Below are the code and all the weights of a small trained network. Each question names an input and a target symbol and asks about switching units off, where a switched-off unit gives its printed mean instead of its output.

import numpy as np


def w(rows, s, z=0):
    codes = np.array(rows[::2]) - 128.0
    scale = np.full(codes.shape[1], s)
    scale[-1] = z or s
    return codes * scale


def f(y):
    return np.maximum(y, 0)


def softmax(a):
    e = np.exp(a - a.max(-1, keepdims=True))
    return e / e.sum(-1, keepdims=True)


def log_softmax(a):
    a = a - a.max(-1, keepdims=True)
    return a - np.log(np.exp(a).sum(-1, keepdims=True))


def net(x, mask):
    ids = ['βγδζηθξστφψ'.index(c) for c in x.split()]
    T = len(ids)
    res = E[ids] + P[:T]
    u = 0
    for l in range(3):
        r = res
        for j in range(2):
            rows = slice(4 * j, 4 * j + 4)
            q, k, v = (r @ M[l][rows].T for M in (Q, K, V))
            z = softmax(np.where(np.tri(T) > 0, q @ k.T / 4**0.5, -1e9)) @ v
            o = O[l][rows]
            res = res + np.where(mask[u + j], z, o[:, -1]) @ o[:, :-1]
        u += 2
        y = f(res @ A[l][:, :-1].T + A[l][:, -1])
        res = res + np.where(mask[u : u + 4], y, B[l][:, -1]) @ B[l][:, :-1]
        u += 4
    return log_softmax(res[-1] @ U[:, :-1].T + U[:, -1])


Q, K, V, O, A, B = {}, {}, {}, {}, {}, {}
E = w([
[51,102,120],'β',
[114,2,114],'γ',
[120,136,36],'δ',
[93,73,156],'ζ',
[60,77,138],'η',
[74,168,47],'θ',
[97,129,78],'ξ',
[44,68,13],'σ',
[53,175,219],'τ',
[215,233,126],'φ',
[182,66,1],'ψ',
],0.009)
P = w([
[20,191,198],'0',
[90,104,51],'1',
[65,124,74],'2',
[92,82,60],'3',
[44,161,90],'4',
[24,151,157],'5',
[8,199,140],'6',
[42,160,111],'7',
[41,138,107],'8',
[2,205,143],'9',
[10,183,168],'10',
[97,120,44],'11',
[82,174,115],'12',
[98,141,105],'13',
],0.0028)
Q[0] = w([
[61,144,145],'L0H0',
[119,132,132],'L0H0',
[75,171,162],'L0H0',
[69,160,155],'L0H0',
[161,125,85],'L0H1',
[135,173,7],'L0H1',
[129,184,20],'L0H1',
[46,190,85],'L0H1',
],0.017)
K[0] = w([
[118,213,199],'L0H0',
[129,142,134],'L0H0',
[159,194,104],'L0H0',
[141,206,147],'L0H0',
[118,98,196],'L0H1',
[195,136,252],'L0H1',
[204,113,242],'L0H1',
[235,233,101],'L0H1',
],0.013)
V[0] = w([
[89,49,80],'L0H0',
[176,216,183],'L0H0',
[101,71,92],'L0H0',
[126,125,127],'L0H0',
[114,192,11],'L0H1',
[3,70,128],'L0H1',
[230,137,201],'L0H1',
[41,153,21],'L0H1',
],0.0054)
O[0] = w([
[77,200,169,208],'L0H0',
[184,46,83,34],'L0H0',
[94,172,155,185],'L0H0',
[126,129,129,131],'L0H0',
[157,107,11,211],'L0H1',
[65,254,134,209],'L0H1',
[165,39,198,17],'L0H1',
[116,184,19,252],'L0H1',
],0.007,0.0026)
A[0] = w([
[217,239,225,62],'L0N0',
[112,202,145,254],'L0N1',
[98,2,114,143],'L0N2',
[250,240,154,5],'L0N3',
],0.01,0.0011)
B[0] = w([
[216,55,85,148],'L0N0',
[102,67,100,254],'L0N1',
[112,247,120,165],'L0N2',
[140,5,149,149],'L0N3',
],0.015,0.0052)
Q[1] = w([
[91,93,79],'L1H0',
[51,78,141],'L1H0',
[124,112,254],'L1H0',
[192,122,149],'L1H0',
[47,153,104],'L1H1',
[126,149,219],'L1H1',
[20,151,56],'L1H1',
[226,95,141],'L1H1',
],0.02)
K[1] = w([
[128,42,166],'L1H0',
[72,34,96],'L1H0',
[95,182,9],'L1H0',
[201,183,131],'L1H0',
[50,122,125],'L1H1',
[149,102,28],'L1H1',
[6,127,160],'L1H1',
[221,141,150],'L1H1',
],0.019)
V[1] = w([
[142,130,141],'L1H0',
[163,103,25],'L1H0',
[200,122,135],'L1H0',
[87,130,119],'L1H0',
[107,133,136],'L1H1',
[2,150,155],'L1H1',
[95,111,70],'L1H1',
[168,118,109],'L1H1',
],0.01)
O[1] = w([
[128,120,153,117],'L1H0',
[157,242,183,219],'L1H0',
[134,126,220,129],'L1H0',
[125,132,75,132],'L1H0',
[147,112,116,146],'L1H1',
[254,53,70,253],'L1H1',
[163,183,174,218],'L1H1',
[92,159,153,98],'L1H1',
],0.0096,0.012)
A[1] = w([
[183,112,155,253],'L1N0',
[106,1,141,159],'L1N1',
[97,144,206,149],'L1N2',
[168,40,188,133],'L1N3',
],0.01,0.0043)
B[1] = w([
[33,65,70,254],'L1N0',
[76,235,1,171],'L1N1',
[173,23,40,213],'L1N2',
[101,209,91,146],'L1N3',
],0.0085,0.0084)
Q[2] = w([
[231,191,142],'L2H0',
[126,125,106],'L2H0',
[105,143,251],'L2H0',
[92,131,209],'L2H0',
[78,93,10],'L2H1',
[169,128,79],'L2H1',
[40,146,152],'L2H1',
[72,128,171],'L2H1',
],0.012)
K[2] = w([
[120,171,220],'L2H0',
[109,124,119],'L2H0',
[252,115,114],'L2H0',
[197,108,95],'L2H0',
[43,198,102],'L2H1',
[125,151,147],'L2H1',
[110,119,67],'L2H1',
[122,109,99],'L2H1',
],0.015)
V[2] = w([
[15,183,162],'L2H0',
[60,183,112],'L2H0',
[24,122,107],'L2H0',
[111,142,188],'L2H0',
[164,246,112],'L2H1',
[30,224,152],'L2H1',
[90,35,143],'L2H1',
[96,216,133],'L2H1',
],0.013)
O[2] = w([
[76,35,111,46],'L2H0',
[126,55,115,154],'L2H0',
[101,70,71,150],'L2H0',
[85,117,146,7],'L2H0',
[197,69,128,204],'L2H1',
[111,5,148,76],'L2H1',
[70,169,129,60],'L2H1',
[144,48,138,133],'L2H1',
],0.017,0.016)
A[2] = w([
[139,48,1,250],'L2N0',
[206,174,94,174],'L2N1',
[158,250,134,170],'L2N2',
[61,23,217,22],'L2N3',
],0.0082,0.0019)
B[2] = w([
[74,171,204,242],'L2N0',
[76,172,195,245],'L2N1',
[122,11,83,253],'L2N2',
[147,219,2,157],'L2N3',
],0.0098,0.049)
U = w([
[157,36,170,107],'β',
[213,112,114,31],'γ',
[135,213,134,129],'δ',
[168,140,54,117],'ζ',
[105,161,181,120],'η',
[156,158,144,254],'θ',
[164,2,91,135],'ξ',
[141,107,138,137],'σ',
[102,57,162,148],'τ',
[94,98,95,133],'φ',
[158,150,186,114],'ψ',
],0.0067,0.0052)

Each question gives the input, a string of symbols that net reads in full, and the target symbol t.
The units are the heads (4 rows each of Q, K, V and O) and the neurons (one row each of A and B). Each row of codes is followed by its name. A weight is (code - 128) times the scale printed after its matrix; where a second scale follows, it is the last column's (O, A, B and U).
mask holds one flag per unit, layer by layer, with each layer's heads first. A switched-off unit (its flag False) gives its mean, the last column of its rows in O or B, instead of its output. The means were averaged over made-up inputs and are rounded, as every weight is.
A unit's drop is (log p(t) with every unit on - log p(t) with that unit switched off) / (log p(t) with every unit on - log p(t) with every unit switched off).
most important unit: the unit with the biggest drop
k most important neurons: the k neurons with the biggest drops, biggest first
k most important neurons of layer l: the k neurons of layer l with the biggest drops, biggest first
input δ γ β γ τ θ β β σ ζ τ η, target β: most important neuron of layer 1 : L1N2
input σ β σ θ β ξ δ ζ ζ δ δ, target γ: 2 most important neurons : L2N2, L2N0
input θ η ψ ξ β ζ δ σ σ β ζ γ β τ, target ψ: 2 most important neurons of layer 1 : L1N2, L1N0
input ψ θ ζ τ θ, target ξ: 2 most important neurons of layer 2 : L2N1, L2N3
input ζ β γ ψ ζ ζ δ θ β β σ γ δ, target τ: 2 most important neurons of layer 2 : L2N0, L2N2
input τ ζ τ ζ ξ β η γ ξ ξ δ ψ ξ, target φ: 2 most important neurons of layer 0 : L0N0, L0N2
input β ξ ζ ζ η θ, target ζ: 2 most important neurons : L2N2, L2N0
input β σ δ ζ ψ δ ψ θ φ η, target φ: 4 most important neurons : L1N0, L2N2, L0N3, L2N0
input η ψ β σ, target δ: 2 most important neurons of layer 1 : L1N1, L1N2
input γ ψ ψ, target η: 2 most important neurons : L2N0, L1N1
input σ σ δ β, target γ: 4 most important neurons : L2N2, L2N0, L1N0, L2N1
input δ η ξ β ψ σ ζ σ ζ η ξ φ ψ, target φ: 2 most important neurons : L1N0, L2N2
input η ψ θ σ ψ ζ β ψ β τ η τ β, target δ: 3 most important neurons : L1N1, L1N2, L2N1
input ζ σ δ ψ ζ, target τ: most important unit : L2N0
input γ δ σ ξ, target η: 3 most important neurons of layer 1 : L1N1, L1N2, L1N3
input ψ ξ δ τ, target ξ: 4 most important neurons : L2N1, L2N3, L1N2, L1N0
input ψ σ ψ δ σ τ ψ θ β ψ β δ, target ξ: 4 most important neurons : L2N1, L1N2, L2N3, L1N0
input ψ σ σ η β θ ξ η, target ξ: 2 most important neurons : L2N1, L1N2
input ψ β τ β δ ξ, target ξ: 2 most important neurons of layer 1 : L1N2, L1N0
input ζ ψ ζ σ β ψ β, target τ: most important unit : L2N0
input ζ β θ, target τ: 2 most important neurons of layer 1 : L1N1, L1N2
input δ β γ β β δ θ ζ σ ζ η σ, target β: 2 most important neurons : L1N2, L2N0
input ζ β β β η θ σ η δ η, target τ: 3 most important neurons : L2N0, L1N1, L1N2
input θ δ η β, target ψ: 2 most important neurons of layer 2 : L2N2, L2N1
input γ β θ γ, target η: 3 most important neurons : L2N0, L1N1, L2N2
input η ψ η, target δ: 2 most important neurons of layer 2 : L2N1, L2N0
input β φ ζ, target φ: most important unit : L1N0
